Below are the code and all the weights of a small trained network. Each question names an input and a target symbol and asks about switching units off, where a switched-off unit gives its printed mean instead of its output.

import numpy as np


def w(rows, s, z=0):
    codes = np.array(rows[::2]) - 128.0
    scale = np.full(codes.shape[1], s)
    scale[-1] = z or s
    return codes * scale


def f(y):
    return y / 2 * (1 + np.tanh(0.7978845608 * (y + 0.044715 * y**3)))


def softmax(a):
    e = np.exp(a - a.max(-1, keepdims=True))
    return e / e.sum(-1, keepdims=True)


def log_softmax(a):
    a = a - a.max(-1, keepdims=True)
    return a - np.log(np.exp(a).sum(-1, keepdims=True))


def net(x, mask):
    ids = ['ΓΔΨαεζθμξστ'.index(c) for c in x.split()]
    T = len(ids)
    res = E[ids] + P[:T]
    u = 0
    for l in range(2):
        r = res
        for j in range(2):
            rows = slice(4 * j, 4 * j + 4)
            q, k, v = (r @ M[l][rows].T for M in (Q, K, V))
            z = softmax(np.where(np.tri(T) > 0, q @ k.T / 4**0.5, -1e9)) @ v
            o = O[l][rows]
            res = res + np.where(mask[u + j], z, o[:, -1]) @ o[:, :-1]
        u += 2
        y = f(res @ A[l][:, :-1].T + A[l][:, -1])
        res = res + np.where(mask[u : u + 4], y, B[l][:, -1]) @ B[l][:, :-1]
        u += 4
    return log_softmax(res[-1] @ U[:, :-1].T + U[:, -1])


Q, K, V, O, A, B = {}, {}, {}, {}, {}, {}
E = w([
[17,97,166],'Γ',
[103,131,69],'Δ',
[123,140,85],'Ψ',
[131,223,234],'α',
[194,252,140],'ε',
[109,129,115],'ζ',
[80,147,182],'θ',
[58,251,148],'μ',
[117,132,120],'ξ',
[106,146,117],'σ',
[108,132,75],'τ',
],0.014)
P = w([
[177,76,122],'0',
[145,108,123],'1',
[129,139,123],'2',
[106,161,134],'3',
[95,184,123],'4',
[87,191,136],'5',
[73,215,142],'6',
[70,220,156],'7',
[39,254,131],'8',
[56,229,182],'9',
[142,104,146],'10',
],0.008)
Q[0] = w([
[17,157,120],'0.h0',
[161,94,201],'0.h0',
[89,14,121],'0.h0',
[160,198,97],'0.h0',
[168,188,77],'0.h1',
[236,183,35],'0.h1',
[80,133,184],'0.h1',
[10,252,118],'0.h1',
],0.011)
K[0] = w([
[34,201,141],'0.h0',
[140,73,124],'0.h0',
[66,90,85],'0.h0',
[65,249,103],'0.h0',
[36,178,2],'0.h1',
[95,96,112],'0.h1',
[93,128,148],'0.h1',
[39,150,138],'0.h1',
],0.0094)
V[0] = w([
[167,183,115],'0.h0',
[102,157,99],'0.h0',
[107,254,170],'0.h0',
[7,92,147],'0.h0',
[191,126,166],'0.h1',
[125,125,170],'0.h1',
[142,134,147],'0.h1',
[97,170,131],'0.h1',
],0.011)
O[0] = w([
[148,42,191,155],'0.h0',
[156,52,130,158],'0.h0',
[168,79,120,251],'0.h0',
[144,76,146,153],'0.h0',
[86,155,120,96],'0.h1',
[140,117,94,134],'0.h1',
[111,104,134,126],'0.h1',
[180,2,119,172],'0.h1',
],0.0089,0.011)
A[0] = w([
[207,112,105,1],'0.n0',
[115,79,176,36],'0.n1',
[167,1,124,17],'0.n2',
[198,162,141,135],'0.n3',
],0.0061,0.0053)
B[0] = w([
[83,252,152,102],'0.n0',
[90,162,96,120],'0.n1',
[139,147,140,255],'0.n2',
[114,76,247,146],'0.n3',
],0.011,0.0031)
Q[1] = w([
[102,155,159],'1.h0',
[93,145,155],'1.h0',
[140,101,117],'1.h0',
[148,109,144],'1.h0',
[154,119,113],'1.h1',
[154,136,125],'1.h1',
[141,89,157],'1.h1',
[117,5,118],'1.h1',
],0.027)
K[1] = w([
[151,150,59],'1.h0',
[162,203,71],'1.h0',
[138,5,166],'1.h0',
[124,22,116],'1.h0',
[112,102,135],'1.h1',
[117,103,99],'1.h1',
[194,119,201],'1.h1',
[217,32,147],'1.h1',
],0.014)
V[1] = w([
[43,80,147],'1.h0',
[198,228,140],'1.h0',
[147,141,248],'1.h0',
[234,132,117],'1.h0',
[141,133,175],'1.h1',
[169,151,106],'1.h1',
[74,78,112],'1.h1',
[166,159,108],'1.h1',
],0.016)
O[1] = w([
[46,123,119,172],'1.h0',
[175,132,147,2],'1.h0',
[142,200,251,195],'1.h0',
[221,116,149,181],'1.h0',
[100,202,78,200],'1.h1',
[146,118,91,129],'1.h1',
[66,64,201,99],'1.h1',
[173,117,34,115],'1.h1',
],0.011,0.0095)
A[1] = w([
[177,122,99,198],'1.n0',
[233,195,145,2],'1.n1',
[105,254,199,75],'1.n2',
[117,81,197,18],'1.n3',
],0.0086,0.004)
B[1] = w([
[182,53,198,176],'1.n0',
[37,149,14,254],'1.n1',
[125,74,101,222],'1.n2',
[111,49,3,173],'1.n3',
],0.0049,0.007)
U = w([
[9,133,67,5],'Γ',
[129,52,61,109],'Δ',
[144,57,72,210],'Ψ',
[84,255,231,148],'α',
[154,186,26,95],'ε',
[112,94,99,102],'ζ',
[63,140,165,215],'θ',
[179,40,195,175],'μ',
[118,98,103,78],'ξ',
[116,89,98,106],'σ',
[130,50,61,117],'τ',
],0.0062,0.0023)

Each question gives the input, a string of symbols that net reads in full, and the target symbol t.
The units are the heads (4 rows each of Q, K, V and O) and the neurons (one row each of A and B). Each row of codes is followed by its name. A weight is (code - 128) times the scale printed after its matrix; where a second scale follows, it is the last column's (O, A, B and U).
mask holds one flag per unit, layer by layer, with each layer's heads first. A switched-off unit (its flag False) gives its mean, the last column of its rows in O or B, instead of its output. The means were averaged over made-up inputs and are rounded, as every weight is.
A unit's drop is (log p(t) with every unit on - log p(t) with that unit switched off) / (log p(t) with every unit on - log p(t) with every unit switched off).
The circuit of an input: a set's keep is (log p(t) with only the set's units on - log p(t) with every unit switched off) / (log p(t) with every unit on - log p(t) with every unit switched off). Starting from all 12 units, units are removed one at a time, each time the one whose removal leaves the highest keep (on an exact tie, the one counted first), for as long as the keep stays at least 0.8.
circuit, biggest first: the units of the circuit, biggest drop first
most important unit: the unit with the biggest drop
top k neurons: the k neurons with the biggest drops, biggest first
which heads matter: for each layer, one digit per head in row order, 1 if its drop is at least 0.15 and else 0, layers parted by /
input α ξ τ τ, target α: which heads matter -> 00 / 10
input ζ ζ θ ε Γ ζ, target Γ: most important unit -> 1.h0
input σ τ ε, target ε: which heads matter -> 10 / 11
input τ Γ θ, target Γ: which heads matter -> 00 / 10
input θ θ τ α θ, target α: circuit, biggest first -> (0.h0, 1.h0, 0.n3)
input σ Δ ζ τ ε α ξ, target α: circuit, biggest first -> (1.h0, 0.h0, 0.n3)
input Ψ θ α σ, target α: top 2 neurons -> (0.n3, 1.n3)
input ζ ξ θ Ψ Δ Γ τ ε μ, target μ: circuit, biggest first -> (0.h1, 0.h0)
input ζ Δ Γ θ ζ τ, target Γ: top 2 neurons -> (0.n2, 1.n0)
input θ ε τ μ θ Ψ Γ Γ, target Γ: circuit, biggest first -> (1.h0, 0.h1)
input ε Ψ ξ Γ Δ ε Ψ ζ σ Ψ ζ, target ε: circuit, biggest first -> (1.h1, 0.n3)
input σ Δ τ μ τ θ θ μ ξ, target μ: circuit, biggest first -> (0.h0, 1.h1)
input Ψ ε θ ξ θ ε Ψ θ θ ε μ, target ε: top 2 neurons -> (0.n3, 1.n1)
input τ Ψ α Ψ Δ θ μ τ, target μ: which heads matter -> 10 / 10
input Γ ε μ Δ Γ α Ψ θ σ α Δ, target α: which heads matter -> 10 / 11
input Ψ θ ζ α Ψ ε σ τ, target ε: most important unit -> 0.h0
input α σ α α ξ μ θ, target μ: circuit, biggest first -> (0.h1, 0.h0, 1.h1)
input α σ ξ α θ Γ μ ξ, target μ: top 2 neurons -> (0.n3, 1.n1)
input θ ξ α Δ σ Γ Δ Ψ Δ α ζ, target α: circuit, biggest first -> (0.h0, 0.n3, 1.h0)
input Δ τ θ τ μ ζ ε α Ψ, target α: top 2 neurons -> (0.n3, 0.n0)
input ξ θ ε ζ σ Δ θ τ ζ θ ε, target ε: top 4 neurons -> (0.n3, 1.n1, 0.n1, 0.n0)
input θ Γ θ ε σ, target ε: circuit, biggest first -> (0.h0, 1.h1)
input Δ Γ θ, target Γ: most important unit -> 1.h0
input σ Ψ ζ ζ ε α ζ Γ ξ, target Γ: top 2 neurons -> (0.n0, 1.n0)
input α τ τ ξ τ θ θ μ Ψ, target μ: circuit, biggest first -> (0.h0, 1.h1)
input τ Γ μ τ Δ, target μ: which heads matter -> 11 / 11
input α μ Γ, target Γ: circuit, biggest first -> (1.h0)
input Ψ θ τ μ σ ε σ, target ε: circuit, biggest first -> (0.n3, 1.h1, 0.h0)
input θ Ψ Γ σ ζ ξ Δ Γ ζ, target Γ: which heads matter -> 10 / 10
input Ψ Δ ε μ θ, target μ: circuit, biggest first -> (1.n1, 1.h1)
